[[-15 -14 -13  49  -7  15 -28 -13  -9  20  -1  30 -23]
 [ -3  -8 -55  21 -14 -18  10  10  31  48 -52 -21 -25]
 [ -5 -40  11   9  12  61   9  -6 -26 -29 -38  46   6]]
->
[[ -5 -40  11   9  12  61   9  -6 -26 -29 -38  46   6]
 [ -3  -8 -55  21 -14 -18  10  10  31  48 -52 -21 -25]
 [-15 -14 -13  49  -7  15 -28 -13  -9  20  -1  30 -23]]

[[  0   4  -1 -12  45 -13 -27   7]
 [-15  27   2  -4  25 -15 -32  63]
 [ -7  -4  -2  12  10  -9   9  22]
 [ 43  -3  -5  22 -25 -13  19   8]
 [ 22 -32  -6  23   1  -6  42 -34]
 [ 45   3  -4  16 -17 -14   8  10]
 [-13 -27  -6  27 -12  -5  39   8]
 [ 35 -59 -12  24  -5  -4  56 -78]
 [ 33 -47 -10  14   8  -6  36 -68]
 [-50   5  -1   7  17 -10  -7  64]]
->
[[-50   5  -1   7  17 -10  -7  64]
 [ 33 -47 -10  14   8  -6  36 -68]
 [ 35 -59 -12  24  -5  -4  56 -78]
 [-13 -27  -6  27 -12  -5  39   8]
 [ 45   3  -4  16 -17 -14   8  10]
 [ 22 -32  -6  23   1  -6  42 -34]
 [ 43  -3  -5  22 -25 -13  19   8]
 [ -7  -4  -2  12  10  -9   9  22]
 [-15  27   2  -4  25 -15 -32  63]
 [  0   4  -1 -12  45 -13 -27   7]]

[[-10   5 -42 -50 -28 -32 -11  11  17]
 [ 18   1   0 -42  28  25 -41 -23   2]
 [ 13   4   9  -2   7  32 -14   0  -5]
 [-33   5 -50 -23 -51 -21   9  18  16]
 [ 24   9  22  18   6  63 -13   8 -13]
 [ 13   2  11 -12  25  62 -36 -23  -7]
 [-12   9 -17  15 -44   5  15  26   2]
 [-32   2 -47 -24 -42 -35  10  12  16]
 [ 29   5  16 -26  28  38 -37  -8  -5]
 [-26   2 -31  -6 -33  -6   9   9   8]]
->
[[-26   2 -31  -6 -33  -6   9   9   8]
 [ 29   5  16 -26  28  38 -37  -8  -5]
 [-32   2 -47 -24 -42 -35  10  12  16]
 [-12   9 -17  15 -44   5  15  26   2]
 [ 13   2  11 -12  25  62 -36 -23  -7]
 [ 24   9  22  18   6  63 -13   8 -13]
 [-33   5 -50 -23 -51 -21   9  18  16]
 [ 13   4   9  -2   7  32 -14   0  -5]
 [ 18   1   0 -42  28  25 -41 -23   2]
 [-10   5 -42 -50 -28 -32 -11  11  17]]

[[  4   5  27  19   0  -6   4]
 [ -9 -66 -52  26  43 -30 -30]
 [  9 -25   9  21 -14  -2 -24]
 [ 31  29 -28  16   4 -16 -10]
 [-16 -31  34  -4 -15  16 -11]
 [ -5  -9  -3  10  -7 -13  35]
 [-13 -11 -14 -12  -8   2  35]
 [ 21  12 -24  20 -15 -14  22]
 [ 31  25  32  24 -45   6   1]
 [  4  -8   4   3  -6   1 -14]]
->
[[  4  -8   4   3  -6   1 -14]
 [ 31  25  32  24 -45   6   1]
 [ 21  12 -24  20 -15 -14  22]
 [-13 -11 -14 -12  -8   2  35]
 [ -5  -9  -3  10  -7 -13  35]
 [-16 -31  34  -4 -15  16 -11]
 [ 31  29 -28  16   4 -16 -10]
 [  9 -25   9  21 -14  -2 -24]
 [ -9 -66 -52  26  43 -30 -30]
 [  4   5  27  19   0  -6   4]]

[[-52  12  56   0  25  14  32  -9 -55  31  -6 -25   0  19]
 [  8  29  33 -34   5  41  13 -39 -70 -28 -58  36  12  57]]
->
[[  8  29  33 -34   5  41  13 -39 -70 -28 -58  36  12  57]
 [-52  12  56   0  25  14  32  -9 -55  31  -6 -25   0  19]]

[[  4   2   5   2   1   5   3   5   4   1]
 [-47  -8  35 -50   9  67 -13  53 -35  31]
 [  4   2   3   4   1   6   2   5   2   1]
 [  1   0  -1   0   0  -2   1  -2   1  -1]]
->
[[  1   0  -1   0   0  -2   1  -2   1  -1]
 [  4   2   3   4   1   6   2   5   2   1]
 [-47  -8  35 -50   9  67 -13  53 -35  31]
 [  4   2   5   2   1   5   3   5   4   1]]

[[  8  47 -57]
 [ 36  56 -29]
 [-60  45  17]
 [ 34 -16 -31]]
->
[[ 34 -16 -31]
 [-60  45  17]
 [ 36  56 -29]
 [  8  47 -57]]
